After every row comes one of two labels: whether the row has a hidden trait. Each part has its own trait and labels.
In the rows, 128 means zero.
[114 113 135 120 136 160 156 150 121 123 154 177 134 128 136 118 113 126
 144 113 146 132 146 139 121 135 123 126 116 145 106 163 136 141 102 128
 127 107 136 113 112 152 137 129 139 146 101 122 134 106 113 129 133 155
 156 165 104 114 121 143 128 137 133 141 114 119 105 128 121 129 104 119
 128 140 126 104 124 144 170  97 138 123 148 112 116 126 130 135]  (35)
[ 82 175 160 111 157 109 146 126 139 154 122 119 120 140 130 127 118  92
 120 116 134 140 145 161 193 157 110 126 118 108 175 136 125 129 124 169
 125 139 130 139 138 138 136 131 115 141 106 136 117 147 115 116 157 107
 137 126 126 151 150 153  97 100 129 117 147 138 148 167 142 127 115 102
  99 119 125 138 131 111 101 140  92 150 101 138 114 141 136 143]  (39)
[ 91 152 119 179 132  96 127 111 132 109 119 103 137 158 121 163 137 115
 144 121 106 133 141 179 166 147 102 158 128 117 133 106  96  90 147 145
 120 132 146 130 143 141 128 128 124 154 125 147 110 178 147  87 154 125
 101 103 150 158 145 152 120 120 154 126 150 104 127 172  98 137 116 110
 132 118 134 137 135 146  61 150  51 153  99 145 112 157 114 132]  (35)
[149 133 102 172 131 147 142 146 119 140 158 127 121 120 138 136 138 105
 104 110 140 122 126 114 130 121 123 134 112 115 119 126 131 132 134 137
 104 126 169 123  95 161 158 136 138 132 108 113 120 173 127 148  94 107
 136 116 144 115 123 115 129 110 129 125 144 126 128  93 125 121 142 153
 116 138 122 171 116 131 133 126 130 135 131 146 137 155 121 115]  (35)
[148 160 128 116 143  77 117  75 117 143 123 181 142 147 156 132 111 123
 123 144 131 137 193 162 132 162 118 131 151 155 152 136 132 119 147 121
 142 126 153 149 124 132 120 133 105 166  56 142 106 181 125 123 123  76
 142  92 147 155 144 125  89 101  96  89 149  66 158 183  85 157 144 102
  92 121 144 158 140 133  89 175  44 119 129 131  96 179 153 117]  (35)
[170  38 131 135 122 220 173 138 132  97 148 130 107  73 104  70 141 184
 132 121 176 115  98  64  79  84 134 105 134 120  99 119 110 137  80 111
 121 114  68 115  82 114 153 123 158  73 191 103 178  44 111 137  81 194
 139 211 101  93 113 105 121 156 114 202  73 147 130  61 187 138 110 163
 210 124 111 116 123 128 200  28 202 141 203 111 205 162 100 115]  (39)
[123  26 102 142 123 217 155 150 123  49 125 121 121  81  84 107 141 154
 162 134 114 110  72  84 101  99 128 135 135  85 118  91 104  99 100 115
 100 116  75  95  92  67 176 104 162 108 201 110 147  71 101 133 113 205
 133 194 102  94 149 102 138 147 164 195  54 172  69  94 159 111  85 141
 195 130 107 103 118 150 146  73 147 142 170 109 177 173 115 142]  (35)
[165  21 103 172 123 203 165 164 125  95 143 141 115  82  96  73 146 180
 138 127 165 113  93  67  72  86 128 106 122 132 115 117 120 122  83 103
 113 106  77 110 105  79 150 124 156  90 213  96 175  48 109 138  78 208
 131 214 106  80 120 107 131 146 123 201  81 139 115  54 187 131 121 146
 198 127 121 116 125 140 210  54 205 147 184 121 187 152 114 114]  (39)
[106  60 153 122 165 160 153 148 142  86 104 145 134  73 117 106 128 154
 127 123 169  94  97 118 138 115 125 109 154  99 139 117 120 142  64 153
 126 100  97 105 107  80 152 130 142 116 152 114 136  81 103 150 109 173
 157 168 101 109 145 130 121 130 142 181  94 166 143  99 194 115  94 141
 149 140 110 111 130 155 168 109 160 140 166  96 160 139 138 138]  (39)
[147  88  98 112 132 128 108 118 116  90 131 188 128  86 139 100 122 138
 129 137 153 124 138 109  95 152 129 113 150 136 138 119 153 120  98  99
 128 104 106 130 105 103 144 115 143 125 127 122 121 112  93 143 108 164
 151 138 111 115 113  98 100 138 118 141 108 102  89 125 125 144 125 129
 134 124 129 115 143 172 175 120 136 133 171  92 155 186 151 127]  (35)
[142 153 110 145 122 133 141 137 120 141 148 164 127 141 135 125 131 128
  80 102 126 103 138 130 123  95 122 137 114  94 119 140 128 144 118 129
 108 120 168 122 125 159 164 133 144 146  85 116 130 180 133 127 108  98
 128 111 139 112 119 121 126 104 126 138 143 114 136 113 129 130 137 150
  92 126 116 166 129 154 129 134 120 137 133 109 146 145 125 128]  (35)
[157  41 107 150 122 197 127 174 126  83 124 140 147  60  86 111 139 192
 147 123 148  95 110  74  89  85 140  88 123  64 104 129 138 119  62  98
 104 118  97  99 102 105 119 121 139  98 179 110 160  96 108 160  87 156
 142 153  95  73 150  97 157 142 164 199  61 140 119 101 193 131 105 137
 146 140 112  89 110 180 184  72 184 130 169 109 184 156 126 111]  (39)
[101 162 150 120 134 101 153 145 134 146 140 175 112 150 149 125 107 107
 124 115 130 121 172 149 131 132 115 137 122 171 105 171 167 121 116 132
 126  99 171 119 133 135 127 139 121 135  96 122 123 137 113 115 117 123
 151 139 112 128 113 145 116 131 132 113 154 113 151 143 100 133 116 108
 123 129 125 136 124 125 147 115 105 126 142 131 105 148 129 135]  (35)
[173  40 110 125 134 184 115 141 120  57 130 180 136  66 104  92 125 152
 124 112 146  97  99  58  81 104 130 109 141 129 126 112 155 125  92  87
 122  92  79 101  83  80 139 113 167 112 122 117 138  74  85 175  80 193
 172 181  86  81 117  95 118 144 112 167  62 128  97 100 153 152 120 147
 178 141 111 113 128 169 208  95 193 126 190  76 166 182 150 117]  (35)
[188   7  86 125 121 192 149 147 122  67 118 158 114  56 103  64 120 159
 136 145 141 119 109  50  80 114 133 100 149 127 114 123 133 118 100  80
 124  84  41 100  59  75 154 108 190  92 169  99 156  26  90 189  85 201
 167 190  84  84 144  85 132 160 122 175  46 143  55  89 173 146 113 133
 173 140 116 114 126 169 206  70 197 144 208  91 197 163 141 123]  (35)
[152  94 158 100 147 159 163 155 125  96 151 219 170 117 124 107 101 165
 117  95 162 107 101 134 107  99 112 134 120 119  91 140 140 142  91 119
 126  98 142 121 119  97 146 136 126 145  97 124 149 121 105 148  74 170
 173 161 109  81  89 126 133 127 134 165 116 117 122 102 137 133 113 128
 103 140 118 140 130 173 216 118 173 107 178  97 124 151 141 122]  (35)
[130 143 122 108 129  94 120 121 148 158 127 134 164 149 154 165 116 122
 141 114 134 144 162 169 134 147 125  52 115  93 119 133 128 129  90 135
 115 152 162 140 157 146 115 145  95 148 126 132 107 174 139 126 137  90
 116  92 148 131 142 128 122  97 164 133 136  96 172 181 117 137 139 101
  73 132 127 135 129 131  70 150  60 139 102 154 108 139 147 115]  (39)
[112 141 103 179 121 125 143 138 121 170 162  97 111 127 132 128 145 115
  94  97 125 157 155 143 129 141 129 138 114 120 124 155 145 145 144 139
 111 137 128 125 131 167 155 140 132 147 130 129 108 178 142 114 124  80
 118 121 147 140 137 131 111 106 132 112 168 120 125 128  98 131 133 130
 149 118 120 171 134 100  95 139 124 136 113 141 157 133 126 125]  (35)
[157  18 100 134 119 190 139 175 134  98 104 154 148  46  85 110 133 207
 139 118 142 118 110  53  87  79 142  91 129  57  85 116 126 138  76  88
 110 106  90  96  93  78 140 116 160  78 188  94 160  67 105 147  89 182
 153 169 101  78 150  87 149 131 173 208  56 153  98  85 194 119 110 149
 136 144 110 130 117 188 187  81 203 121 180 106 195 149 143 116]  (39)
[154   1 137 101 126 237 195 218 121  38 148 175 121  30  69  40 127 166
 139 118 163  85  58  23  68  70 126 101 130 116  75 127 138 122  79  80
 116  79  49  73  47  60 157 111 191  76 208 100 203   1  61 190  47 255
 199 246  49  42 117  91 158 192 143 226  26 206  45  18 219 128  81 175
 214 150  97  96  89 183 255  14 255 135 228  67 200 138 130 139]  (35)
[147  34  74 159 122 198 144 173 117 103 149 135 103  76  99 105 147 138
  94 108 149 110 104  78 112  87 125 102 112 109 126 130 132 129 130 100
  81 120  93 102  73 118 182 122 168  80 176 107 149 101 102 160  84 165
 144 184 105 103 140 102 152 130 148 176 108 155  70  76 172 126 133 158
 193 143 104 138 108 136 175  83 189 134 184 110 191 128 108 128]  (35)
[125 127 109 148 128 102 130 131 123  90 115 137 145 144 140 158 138 144
 126 115 107 110 123 140 157 125 113 148 116 103 120 102 104 103 114 145
 125 123 154 125 142  90 148 129 125 145 122 142 106 171 127 106 134 152
 118  97 143 135 134 130 123 118 170 152 132  99 104 159  93 134 122 119
 105 124 138 134 134 147  87 135  90 145 136 130 125 167 120 123]  (35)
[133 191 102 118 149  99 136 110 127  98 104 193 190 182 142 173 124 168
 134 112 124 102 125 163 150 118 105 157 129 114 130 104 116 131 105 167
 125 124 186 142 178 115 158 142  94 173  70 126 125 207 142 113 117 115
 105  90 159 148  94 119 109  85 130 168 153  75 181 160  94 131 143 109
  75 108 132 155 141 153  98 167  57 114 118 142  85 196 130 130]  (35)
[138 172 121 134 133 102 142 113 127 149 145 156 128 169 140 131 127 148
 113 110 157 138 169 156 124 127 117 134 122 132 126 129 112 145 133 146
 135 136 173 148 167 149 128 145  94 152  86 133 146 155 135  96 123  96
 106 103 170 145  99 149  97 112 102 111 155  58 197 140 108 144 154 107
 141 119 140 168 142 116 124 135  84 127 118 155 104 167 117 107]  (39)
[118  88 148 104 174 177 165 143 143  84  81 185 155  85 110  94 105 171
 126 119 166  92  97  84 130  99 103 110 136  71 132 112 115 139  66 159
 134 108 124 107 115  61 182 130 139 137 118 113 157  97  99 156  86 202
 160 158 109  92 128 119 120 121 129 162  84 160 145  84 185 112 103 158
 115 139 111 160 143 170 232 112 178 124 169 102 141 155 157 126]  (39)
[111  67 160 124 154 182 165 150 134  97  89 127 134  68 113 105 116 164
 139 119 147  81  90  84 129 113 125 114 137  86 129 112 118 150  83 138
 115 118  93 110 102  89 162 128 145 121 134 113 148  65 102 135  96 182
 152 170 101  94 152 122 125 133 139 178 103 166 120  83 197 108 103 144
 158 142 111 132 108 181 210  97 183 132 168 102 160 152 141 145]  (39)
[ 98 103 157 121 152 162 151 149 140 120 119 115 124  96 115  98 120 128
 136 116 151 116 117 137 146 148 115 108 125 101 158 124 127 128  70 161
 131 129 112 119 103 119 140 133 117 126 128 123 134 133 127 130 135 136
 147 155 122 122 167 134 106 128 136 155 135 159 130  67 176 118  89 127
 114 128 114 117 138 148 184 120 135 141 137 118 138 122 146 147]  (39)
[143  77  97 146 123 176 170 141 121 129 140 122 107 109 118  87 150 175
 127 128 157 156 117  98 109 109 138 112 121 149 114 139 120 135 116 102
 121 118 105 108 110 124 143 133 147  93 172 108 149  53 116 113 124 155
 124 188 129 120 140 137 110 139 122 177  90 128 116  93 157 150 127 146
 165 124 117 159 122 113 195  84 165 151 132 134 168 141 105 120]  (39)
[160 106 133 122 123 180 132 176 132 107 108 139 138  77 119 137 129 191
 161 109 141 100 120  98  94 105 131  93 122  61 101 128 124 134  79 104
 103 124 116 108 108 120 125 123 132 110 208 115 137 101 113 147 115 154
 130 162 117  95 142  92 139 115 167 196  83 120 143 104 177 127 105 124
 155 142 111 115 114 168 154  97 165 131 165 127 167 136 136 112]  (39)
[138 111 124 139 124 133 127 153 132 158 115 128 150  84 135 153 122 165
 156 119 129 113 151 116 139 126 137 115 131  77 132 131 117 116 112 116
 108 140 144 122 135 132 115 128 116 127 158 115 113 122 144 132 129 131
 108 146 121 126 136 110 138 110 159 147 125 108 144 151 134 134 130 103
 102 127 120 137 129 128  90 125 105 135 123 142 120 143 127 117]  (39)
[139  32 115 154 129 184 163 159 123  60 115 148 130  74  78 117 147 141
 146 119 126 103  78  92 114  85 107 112 127  97 110  85 102  96  87 118
 100 110  82  95  89  73 172 114 165 104 178 111 153 104 101 138  97 186
 136 165 114 102 137 104 115 149 160 203  67 147  76  93 155 123 106 160
 187 130 115 110 128 171 156  73 156 140 187 101 175 171 120 140]  (35)
[149  51 151 113 129 207 180 174 120  66 136 184 136  68  98  80 111 169
 139 113 159  98  98  84  77  80 120 116 123  97  79 148 137 164  97 100
 112  78 101  92  93  99 140 116 161  98 166 106 167  83  89 158  78 208
 183 190  74  72 113 108 138 170 136 178 105 161 101  60 162 138  86 139
 174 144 111 111 123 177 239  67 214 129 194  77 162 155 136 127]  (35)
[122  86 111 166 130 132 151 126 125  95 111 133 143 128 130 158 142 136
 135 114 117 117 133 137 137 109  96 145 110 105 123  92 120  90 124 149
 121 114 132 111 146 102 152 116 127 135 131 134 136 148 138 123 132 166
 124 116 147 143 127 134 119 122 149 150 131 108 121 140 114 136 122 128
 115 118 122 160 141 151  96  94  94 142 128 129 128 169 132 123]  (35)
[141  82 128 131 121 158 122 160 125 103 118 147 144  83  96 124 126 152
 149 100 135 110 139 116  96  80 138 116 123 100 111 143 134 140  80 110
 100 106 105 107  79 120 138 121 126 121 176  98 148 101 112 149 118 141
 115 143 111  97 156 113 144 120 168 173  70 130 115 114 171 116 120 126
 121 141 113 116 130 156 148 101 160 123 163 119 141 153 130 115]  (39)
[116 106 147 107 162 140 168 135 137 155 104 137 147 106 128  83 110 134
 137 110 163 102 109 122 153 117 120 104 127 101 140 127 129 151  80 165
 132 127 115 117 112 118 154 133 139 129 101 130 134 110 115 124 112 143
 153 122 112 128 133 127  95 117 123 168 121 149 127 114 167 104 103 141
 139 138 108 146 139 174 186 116 153 129 153 111 125 117 158 137]  (39)
[ 95 211 166  99 141  81 153 125 132 168 147 150 140 183 152 138 104  97
 133 117 127 165 185 189 162 163 108 154 129 149 110 170 135 131 136 158
 141 132 173 149 159 195 106 147 111 160  68 145 101 158 129  93 162  96
 131 117 144 166 129 163 104 104 141  89 174  99 156 180  80 145 121  84
 108 120 139 142 135 115  64 166 115 146 108 139  74 125 128 129]  (35)
[ 98 109 148 109 162 137 157 127 132 127  95 140 119  96 148 109 113 133
  99 120 146 119 135 136 166 124 111 121 131 102 165 148 126 138 103 163
 139 128 119 116 131 117 164 131 124 146 115 132 133 108 117 122 124 127
 138 124 114 128 147 128 106 126 127 145 134 120 151 139 165 119 106 109
 113 131 127 145 150 150 156 135 115 121 139 163 128 131 152 148]  (39)
[148  12 104 145 121 187 133 173 124 101 119 137 146  51  96 121 134 205
 165 117 141 122 109  75  98  91 125  91 117  54 102 136 133 135  91  99
 103 122 102  99  86 103 147 121 138 103 182  92 148  63 112 159  95 173
 133 160  90  76 147  87 149 132 169 191  76 143  87 111 190 119 110 135
 149 147 111 125 105 168 197  76 188 140 172 111 192 143 115 124]  (39)
